Here is a tiny trained network, its code and every weight. The questions are about switching its units off for an input and a target symbol, where a switched-off unit gives its printed mean instead of its output.

import numpy as np


def w(rows, s, z=0):
    codes = np.array(rows[::2]) - 128.0
    scale = np.full(codes.shape[1], s)
    scale[-1] = z or s
    return codes * scale


def norm(h):
    return h / np.sqrt((h * h).mean(-1, keepdims=True) + 1e-5)


def f(y):
    return y / 2 * (1 + np.tanh(0.7978845608 * (y + 0.044715 * y**3)))


def softmax(a):
    e = np.exp(a - a.max(-1, keepdims=True))
    return e / e.sum(-1, keepdims=True)


def log_softmax(a):
    a = a - a.max(-1, keepdims=True)
    return a - np.log(np.exp(a).sum(-1, keepdims=True))


def net(x, mask):
    ids = ['ΓΛΣΦαζμ'.index(c) for c in x.split()]
    T = len(ids)
    res = E[ids] + P[:T]
    r = norm(res)
    for j in range(3):
        rows = slice(4 * j, 4 * j + 4)
        q, k, v = (r @ M[0][rows].T for M in (Q, K, V))
        z = softmax(np.where(np.tri(T) > 0, q @ k.T / 4**0.5, -1e9)) @ v
        o = O[0][rows]
        res = res + np.where(mask[j], z, o[:, -1]) @ o[:, :-1]
    y = f(norm(res) @ A[0][:, :-1].T + A[0][:, -1])
    res = res + np.where(mask[3:7], y, B[0][:, -1]) @ B[0][:, :-1]
    return log_softmax(norm(res)[-1] @ U[:, :-1].T + U[:, -1])


Q, K, V, O, A, B = {}, {}, {}, {}, {}, {}
E = w([
[100,103,76,70,95,144,111,203,82,126,210,87],'Γ',
[135,131,95,88,117,44,81,216,102,89,99,106],'Λ',
[141,38,64,150,244,96,83,115,198,139,169,156],'Σ',
[107,136,254,148,213,42,100,108,65,71,173,143],'Φ',
[57,33,140,148,154,144,186,210,101,103,107,27],'α',
[52,151,87,147,134,223,95,174,78,209,39,55],'ζ',
[100,157,144,54,95,153,181,37,183,81,63,73],'μ',
],0.0093)
P = w([
[131,60,106,171,13,145,97,38,90,109,160,142],'0',
[2,142,144,177,41,126,77,192,164,88,145,176],'1',
[117,81,48,115,103,132,99,73,80,57,93,143],'2',
[41,132,189,142,61,132,108,158,210,117,161,102],'3',
[114,89,63,95,134,101,155,86,104,117,111,191],'4',
[80,143,164,165,70,72,169,132,191,157,142,91],'5',
[168,116,42,116,114,78,192,103,88,122,94,192],'6',
[192,107,124,215,83,67,149,162,191,160,105,91],'7',
[168,147,79,60,126,119,173,120,108,123,115,194],'8',
[152,158,176,136,118,103,128,166,196,133,150,36],'9',
[157,138,96,67,195,136,141,172,91,116,97,167],'10',
[184,187,151,143,127,101,172,174,197,155,148,21],'11',
[157,133,82,57,159,149,194,159,101,161,134,164],'12',
[181,157,92,152,117,105,137,216,219,150,149,4],'13',
],0.0085)
Q[0] = w([
[209,106,118,216,144,114,67,180,134,146,165,151],'H0',
[114,183,113,81,209,156,179,43,147,159,62,156],'H0',
[105,105,54,107,184,169,89,159,72,108,126,137],'H0',
[232,176,154,153,161,80,92,98,193,142,110,213],'H0',
[176,169,162,196,46,122,120,56,107,100,85,137],'H1',
[135,147,236,178,67,152,78,131,174,192,161,82],'H1',
[69,126,159,206,178,157,102,111,124,109,99,57],'H1',
[167,65,78,3,198,142,141,112,51,99,88,117],'H1',
[103,183,204,253,63,178,83,110,153,180,80,108],'H2',
[78,146,183,147,137,161,129,71,201,83,83,102],'H2',
[121,136,149,126,108,94,126,166,115,143,196,118],'H2',
[65,99,105,127,204,101,95,157,111,109,87,146],'H2',
],0.0073)
K[0] = w([
[151,15,109,180,136,62,26,186,118,128,188,128],'H0',
[65,173,137,158,169,136,93,81,229,158,25,152],'H0',
[117,188,115,143,170,128,155,185,169,145,121,67],'H0',
[104,87,165,204,105,60,85,109,167,61,112,194],'H0',
[54,75,117,202,39,84,159,66,145,139,72,166],'H1',
[108,104,68,159,43,114,15,115,112,70,193,161],'H1',
[40,165,124,107,104,164,77,87,182,98,161,119],'H1',
[235,234,155,103,147,152,195,148,130,143,58,101],'H1',
[51,143,68,102,62,111,65,61,122,74,173,178],'H2',
[66,64,158,187,2,126,91,117,130,99,135,119],'H2',
[158,200,105,59,120,105,151,141,89,87,79,114],'H2',
[136,124,199,81,187,196,134,77,97,117,139,147],'H2',
],0.0067)
V[0] = w([
[151,73,102,156,163,143,82,91,73,165,99,148],'H0',
[108,133,110,108,98,115,145,61,158,112,111,176],'H0',
[125,117,156,167,158,93,189,126,175,81,151,133],'H0',
[80,216,158,95,119,144,142,163,172,180,111,124],'H0',
[104,114,145,225,198,156,173,156,60,138,229,158],'H1',
[163,130,185,82,139,199,202,60,149,112,103,127],'H1',
[133,138,97,145,107,211,112,176,134,253,96,126],'H1',
[121,66,116,128,138,178,147,134,83,188,43,82],'H1',
[144,168,99,70,184,123,142,167,64,121,103,167],'H2',
[123,129,30,133,136,118,135,106,159,164,201,151],'H2',
[113,120,130,154,14,134,132,138,77,123,136,88],'H2',
[94,214,159,140,103,134,30,81,87,137,140,154],'H2',
],0.0068)
O[0] = w([
[198,158,68,43,178,129,175,143,135,165,96,86,90],'H0',
[103,168,94,85,117,158,71,126,121,161,147,87,113],'H0',
[87,69,107,132,52,116,143,158,150,80,132,123,61],'H0',
[185,122,135,171,116,132,35,142,90,117,113,203,82],'H0',
[220,62,179,152,153,47,113,214,62,108,152,136,69],'H1',
[66,167,71,129,192,167,167,115,90,40,153,176,2],'H1',
[79,152,38,149,124,86,46,150,98,186,53,100,92],'H1',
[117,60,75,189,191,125,145,56,55,188,104,105,125],'H1',
[111,136,89,65,56,137,156,81,127,182,137,143,152],'H2',
[152,157,126,155,116,113,2,145,201,87,166,135,168],'H2',
[80,99,147,168,112,171,130,124,84,118,93,217,226],'H2',
[161,190,119,111,167,119,130,164,144,186,124,219,80],'H2',
],0.0063,0.0068)
A[0] = w([
[190,179,170,81,143,92,156,132,150,106,152,197,21],'N0',
[141,146,207,226,254,59,148,189,195,126,71,91,8],'N1',
[111,149,81,125,153,204,141,108,109,53,106,148,233],'N2',
[173,95,115,135,67,97,67,173,124,140,137,121,170],'N3',
],0.0072,0.0017)
B[0] = w([
[245,117,91,155,134,166,109,106,80,140,157,143,127],'N0',
[81,118,137,224,65,179,130,254,125,121,64,198,171],'N1',
[113,208,133,137,238,116,156,92,150,91,187,149,167],'N2',
[113,176,153,185,156,148,155,156,149,105,126,132,253],'N3',
],0.0095,0.0069)
U = w([
[86,120,116,197,74,163,105,161,100,105,120,219,11],'Γ',
[86,122,128,81,60,141,151,149,174,170,90,171,132],'Λ',
[143,160,159,152,154,72,99,108,200,167,152,2,79],'Σ',
[220,131,140,108,133,138,132,123,102,136,144,148,161],'Φ',
[96,47,147,116,136,84,143,107,68,94,121,90,50],'α',
[123,142,107,136,152,57,60,90,73,214,108,115,251],'ζ',
[102,189,100,140,189,133,191,96,149,130,147,143,137],'μ',
],0.0063,0.0015)

Each question gives the input, a string of symbols that net reads in full, and the target symbol t.
The units are the heads (4 rows each of Q, K, V and O) and the neurons (one row each of A and B). Each row of codes is followed by its name. A weight is (code - 128) times the scale printed after its matrix; where a second scale follows, it is the last column's (O, A, B and U).
mask holds one flag per unit, heads first, then neurons. A switched-off unit (its flag False) gives its mean, the last column of its rows in O or B, instead of its output. The means were averaged over made-up inputs and are rounded, as every weight is.
A unit's drop is (log p(t) with every unit on - log p(t) with that unit switched off) / (log p(t) with every unit on - log p(t) with every unit switched off).
The circuit of an input: a set's keep is (log p(t) with only the set's units on - log p(t) with every unit switched off) / (log p(t) with every unit on - log p(t) with every unit switched off). Starting from all 7 units, units are removed one at a time, each time the one whose removal leaves the highest keep (on an exact tie, the one counted first), for as long as the keep stays at least 0.8.
circuit, biggest first: the units of the circuit, biggest drop first
top k neurons: the k neurons with the biggest drops, biggest first
heads that matter: for each layer, one digit per head in row order, 1 if its drop is at least 0.15 and else 0, layers parted by /
drop when u is switched off: that unit's drop, to one decimal
input Γ α Λ Γ Γ Λ Γ Γ μ α μ Γ Λ, target μ: circuit, biggest first -> (H1)
input Σ Λ ζ Φ Λ Σ, target Λ: heads that matter -> 100
input Λ Γ Γ, target Λ: top 3 neurons -> (N2 N1 N0)
input Σ Γ Γ, target Σ: heads that matter -> 101
input α Γ Σ Γ Γ μ Γ Σ Γ Γ Γ Γ Λ ζ, target Γ: circuit, biggest first -> (N1 H0)
input Λ μ α Λ Λ α Γ, target α: circuit, biggest first -> (H2 H1)
input ζ Φ μ, target μ: circuit, biggest first -> (N2 H1)
input Γ Λ Γ Λ Γ Γ Λ α μ Φ Γ α Φ, target α: circuit, biggest first -> (H2 N3)
input Λ Γ Γ Σ Γ Γ Γ μ Γ Γ ζ, target ζ: circuit, biggest first -> (H1 N3)
input Φ Λ Γ Λ Γ Γ Γ Γ μ Φ Γ Γ α, target α: top 2 neurons -> (N3 N1)
input α Γ Γ ζ μ Φ Γ μ Λ Φ Φ Γ Γ, target Φ: circuit, biggest first -> (H1 N0)
input Γ Λ Γ, target Λ: circuit, biggest first -> (H1 H0 H2)
input Φ Γ μ Λ Γ Σ, target Γ: heads that matter -> 001
input Γ Φ Λ, target Φ: circuit, biggest first -> (H1 N0 H2)
input Γ α Λ Γ Λ ζ, target Γ: circuit, biggest first -> (H2 H0)
input Λ Γ Λ Γ Γ Λ Γ Γ Γ Σ Λ, target Σ: circuit, biggest first -> (H2)
input α Γ Γ μ Γ Λ Φ, target Φ: circuit, biggest first -> (N0 H1)
input Λ Φ Λ Λ Φ Λ Γ Λ Λ ζ α Γ Λ, target α: circuit, biggest first -> (H2 H0)
input Γ Γ Λ, target Λ: heads that matter -> 011
input Σ Γ Λ Σ Φ, target Φ: heads that matter -> 010
input Σ Γ Γ Γ Λ Λ Σ, target Σ: heads that matter -> 001
input Γ Γ Γ Σ Λ Λ μ Γ Λ Γ Γ α, target Γ: heads that matter -> 000
input ζ Λ Λ Λ Γ Γ Γ μ μ Λ Λ Φ Λ, target Φ: heads that matter -> 010
input Γ Λ α Γ Λ, target α: heads that matter -> 001
input ζ Γ Φ, target ζ: drop when N1 is switched off -> -0.1
input ζ α Σ Γ μ Γ α, target μ: drop when H1 is switched off -> 2.3
